[[ 23  45  20  -6 -13   1  41  23  19 -85]
 [ 18  41  13   0 -24  -1  45  20  26 -79]
 [ 29  51  26 -11  -5   4  41  25  14 -94]
 [ 23  47  18  -5 -18   1  46  23  23 -89]
 [ 34  50  34 -18  15   8  29  25   0 -91]
 [ 11  36   3   7 -40  -5  51  18  37 -72]
 [ 17  42  11   2 -30  -2  49  21  31 -81]
 [ 14  -4  24 -23  62  12 -40  -2 -46  17]
 [  4 -18  14 -18  58  10 -48  -9 -46  43]
 [  9 -11  20 -22  61  11 -45  -6 -47  30]
 [ 29  49  27 -12   1   5  36  24   9 -90]]	23

[[ 18  -7   1  43  -4  29 -33  -9   2   4 -32  24   6]
 [ 35 -31  -3 -18  -7   6   9  41  23   2 -15  -1 -12]
 [-20   0 -15   0 -21  28  38 -39   5  -1  -2  -8  -5]
 [  9 -26  -5  -5  26  -3  16  14 -26 -25  -4  32  -7]
 [-18   5 -24  -3   2  -6  49  55  20 -22   8  26   2]
 [ 14   2  19  -9  -8  -6  22 -98 -21   9 -11  10  -8]
 [-23   4   4 -11   9  -4 -30   8   1  -8   1  -6   5]]	18

[[-25  50 -23  -7  31  31  19  11 -54  11  10]
 [ -5 -42 -40 -17  27  27  -2 -24   1 -49  21]
 [-84 -50 -14  37 -30 -30 -42 -61  -7 -69  47]
 [ -6  -9 -12 -37 -41 -41 -31 -33  24 -21  -6]
 [-16 -34  10  -5 -21 -21   8   7  78 -66 -39]
 [-34  12   1  24 -19 -19  -2 -20 -12  -9 -12]
 [ 42   5   6 -39  33  33 -24 -24  -9  28  -3]
 [-25   5 -12  23  -3  -3  33   5 -66  29  -4]
 [ -2  -1 -13  20  39  39  23 -51  65 -21 -41]
 [-22  -3  12  61  62  62   5  -8  24 -30  28]
 [-22 -39   0 -31 -41 -41 -42 -24  11 -18  11]
 [ 45 -34  40 -22   3   3 -10  48  59   2   6]]	-25

[[ 15 -60   3   4  76  36  -8 -25 -42  -3 -17   7  41]
 [-13 -60   5 -21  22 -11 -27 -17 -20  -9 -20 -32   2]
 [-25 -60 -47  17  73 -19 -48 -14  -3  11 -18  19  23]
 [-22 -60 -40  20  32 -24 -23 -16  12   6   7   4  11]
 [ -5 -60 -16   9  23  -3  -8 -17  -9   3   5  -5  16]
 [ -7 -60 -49  32  17  -6 -21 -20 -19  22  21   8  40]
 [ 16 -60  15  -5  42  30  -2 -25 -38 -14  -8 -12  28]]	15

[[-14 -21  15  -6   1  14   8  14  32  -9 -10  -9 -33  31]
 [ 16  24 -18   8   4 -14 -11 -14 -39  11   9  11  40 -38]
 [ 19  23 -15   7  -3 -15  -9 -18 -35  11   7  11  37 -32]
 [ -2   1   2   2   3   1   0   2   1  -1   1  -1  -1  -2]
 [-25 -25  21   0  10  21  11  25  42 -12 -10 -13 -41  35]
 [-60 -24  42  39  70  54  12  53  50 -18 -12 -26 -41  17]
 [  1   5  -3   8   8   3  -3  -1  -6  -1   1   1  10 -10]
 [  1  27  -8  26  25   0 -12  -6 -35   9   9   5  42 -45]
 [ -5 -23   8 -16 -17   4  10   6  30  -6  -7  -7 -36  39]
 [-54 -27  41  31  61  48  12  47  51 -15 -10 -25 -42  22]]	-14

[[-46 -49  48 -38  64 -64  31 -37  34  36]
 [ 56  52 -28  51 -49 -58  -5  68 -70   2]
 [ 20  18 -15  43 -10 -53 -24  42 -24 -20]
 [-49 -44   9  16  41 -42 -22 -18  59 -26]
 [-74 -76 -34  27  48 -55 -12  -6  71 -19]
 [-15 -16  37 -33  27 -45  38 -16  -7  45]
 [  6  29  37 -18 -23  28   3 -20  -5  11]
 [ 35  44  -3  25 -44  -2 -13  25 -30  -7]
 [ 27  61  41   7 -50  22 -23  -2 -19  -9]
 [-40 -49  37 -51  52 -61  61 -33  14  67]
 [ -3  15   0  64 -10 -40 -67  24  20 -63]
 [-47 -51 -28  10  27 -28   6  -4  39   0]]	-46

[[  2  67  58  31  35 -20   6  33  64  73  67  27  37]
 [ 19 -54 -20  36 -20  28 -57  -5 -52 -24  -7 -32   0]
 [  5 -50 -34  13 -16  30 -46 -19 -54 -22 -27 -28   0]
 [ 19  24  27  -4   6 -12  58  25  37 -14  16  25 -11]
 [ 15 -53 -20  35 -28  22 -58  -5 -53 -25  -6 -33  -5]
 [ 67 -43  -8   9  56  53  26   1  -6 -49 -22  -3  26]
 [ 63 -37  -6   5  57  51  30   1  -1 -44 -21   0  26]
 [ 27 -61 -23  41  -7  39 -64  -9 -55 -22  -9 -35  12]
 [ 27  24  32  14  37   0  27  22  40  13  29  17  21]
 [-10  75  58  29  30 -27  -1  31  65  86  71  28  37]]	2

[[  8  16  11  27  -2  19  18  27   8  48  23  11  10]
 [ 36  10  53   4  55  -9 -48 -22  10 -44  26  29 -76]
 [ 16  51   6  13  10  -2 -11   0  18 -89   6  25 -98]
 [-23   2  19  18  42  10   3  20  16  33   3  12  23]
 [-50 -19 -53  -3 -38   6  64  18  -8  33 -31 -42  53]
 [ 84  11 -32 -27 -76  15 -48 -50 -32  11  63  -7   5]
 [-17 -41 -18 -42 -26 -23 -27 -50 -42   9 -10 -31  43]
 [-35   3  32  24  51   0  23  35  33  32  -9  26  -2]
 [-24   9 -61   3 -55  19  45  11   7  53 -16 -15  54]
 [-46 -40  43 -25  59 -46 -27 -22 -11 -16 -55 -17  35]]	8
---
[[ -2 -61  -7 -44  33 -31 -62]
 [-15 -54  14  -1  80  24 -34]
 [ 16 -72 -28 -46  44 -21 -11]] | -34

[[ 67 -12 -52  85 -54  72]
 [ 67 -86  75  59  57  47]] | 47

[[-36 -12 -13   6 -42]
 [ 73  27  26  -8  87]
 [-26  -8  -9   4 -30]] | 87

[[-13 -67  71  37  53]
 [ -8  50  73  19 -23]] | -23

[[  1  30  72 -10  -7  16 -40]
 [-90   4 -27 -43   0 -64 -21]] | -21

[[ 71   9 -89 -11  -4  61]
 [ 60   4 -90 -11   9  62]] | 62

[[79 56 45 20]
 [86 82 95 60]] | 60

[[ 32  24  87   3 -15]
 [ 30  26  92   1 -13]] | -13

[[ 27  -4 -35  44 -18 -24]
 [ 59  66   6   8  20 -53]
 [ 35  34  -1  31 -12 -71]] | -53
---
Input:
 63   29   -5  -14  -11    7   24
 82    7   -2    4  -14  -33   16
Output: -5

Input:
-31    2   44  -53   18  -63
 29   56  -22   49  -72    3
  3   29   16   44  -34   32
Output: 44

Input: -12   88   43  -22  -86
Output: 43

Input:
-82   23   30  -23  -63
 10  -34   17   24    7
Output: 30

Input:  59    6  -35  -22   27  -98
Output: -35

Input:
  0    5    5   43   42   40   64
 13  -23  -29  -35    1   -9   -4
-71  -66  -65  -76  -62  -57  -44
Output: 5

Input:
 -3  -22   18   52   24   77
-92   40   15  -54  -20   48
-62   33   20  -22  -96   69
Output: 18

Input:
 22   31  -15    4    5
  2   -6   80    7    3
Output: -15
---
array([ 20, -70, -16, -49,  25]) yields -16, 25
array([  5,  90, -27, -28,  76,  36,   4]) yields -28, 90
array([-71, -63,  96,  44, -20]) yields 96, 96
array([ 79,  21, -80, -26,  36, -20, -10]) yields -26, 79
array([-19,  60,  41, -22, -39,  79,  14]) yields -22, 79
array([ 89,  48,   7,  22, -42]) yields 7, 89
array([-13,   2, -54,  80, -43]) yields -54, 80
array([ 57, -18, -40,  80,  44]) yields -40, 80
---
[ 35 -47 -95 -32] Answer: -47
[  6 -93  -9  48] Answer: -93
[-28  34  75 -63] Answer: 34
[-23 -96 -34   0] Answer: -96
[  8  54 -22 -91] Answer: 54
[-20  75 -63  50] Answer: 75
[51 -1 70 41] Answer: -1
---
[[-67  76 -30  64]
 [-80  70 -31  75]
 [ 40  65  69  73]] result: 69

[[-88 -88  91 -89  90 -89]
 [ -1  -2  -2   5   2   1]
 [ -1  -2  -2   5   2   1]] result: 2

[[ -2   0  75  52]
 [ 23  -9  24  51]
 [  0 -27  36  42]] result: 36

[[-41 -77 -59  35]
 [-33 -31 -10  51]
 [-37 -81 -59  29]] result: -59

[[-26  -1  82 -49 -69]
 [-82  62 -43 -34 -22]
 [-36  -1  86 -68 -66]] result: -68

[[ 26  17 -18  -3  -9  21]
 [ 18  -3  25  64  56  94]
 [  9  22 -44   5  34  15]] result: 34

[[-79  78 -80  78  79  79 -80]
 [ -7  -3  -2   2   0  -1  -3]
 [  6   6   0   0   2   4   1]] result: 4

[[ 46 -18 -16  -1  12]
 [-67 -54  36 -51   6]
 [ 91 -26 -59 -13   9]] result: -13
---
[ 22  45 -27  89  33] | 45

[-14 -39 -46   2  73  60] | 60

[-72   2  63 -27 -80  20  -3] | 20

[[-63 -13  -9 -27  22  70]
 [  1   6   8 -29  12  15]] | 22

[[ 53 -13  98   3 -62]
 [ 30 -45 -43  42  51]] | 53

[-44  15 -79   2] | 2
---
[[-42 -59  85  40   9  30 -12]
 [-20  20 -28 -11  23 -71  32]
 [-46  45 -16  77  -9 -18  44]] -> 20

[[-92 -26  34   8 -16  44]
 [ 10  47 -54  77  31  33]] -> -26

[[  1 -19 -22  55]
 [ 70  91  83  61]] -> -19

[[-33 -70  65 -23  -5]
 [-31 -49  63 -11  19]
 [  2  28  19 -10  19]] -> -49

[[ 54   2  35  24]
 [-11 -76 -45  83]] -> 2

[[ 10  71  -9 -40 -48 -27 -27]
 [  5  59   5   4 -74   2   4]] -> 71

[[-34  22  -3 -43]
 [ 27 -14 -28 -15]
 [-70  35  28 -21]] -> -14

[[-54 -33  -5  37 -44  45]
 [-30  33 -91  22   3  12]] -> -33

[[-94   2  -7  15]
 [  4  -7  -5  52]] -> 2

[[ -8  24 -34  42  -9]
 [ 17 -34   7  81 -18]
 [ 27 -60  21  11 -10]] -> -34
---
[[ 22  -1  84   9]
 [ 31  69   0  45]
 [  3 -82  -4  33]] -1

[-67   2  81  44   7  96] 2

[[  3  90  94  17 -44  -2  70]
 [-52 -53 -46   9  45 -31 -59]] 90

[-29  10  -3  79  32  15  17] 10

[61 68 72 68 66 90 85] 68

[[-24 -14  -5 -12  31  62  78]
 [-11  11 -13 -38 -15 -13  -8]] -14

[ 75 -51  69  18 -58] -51
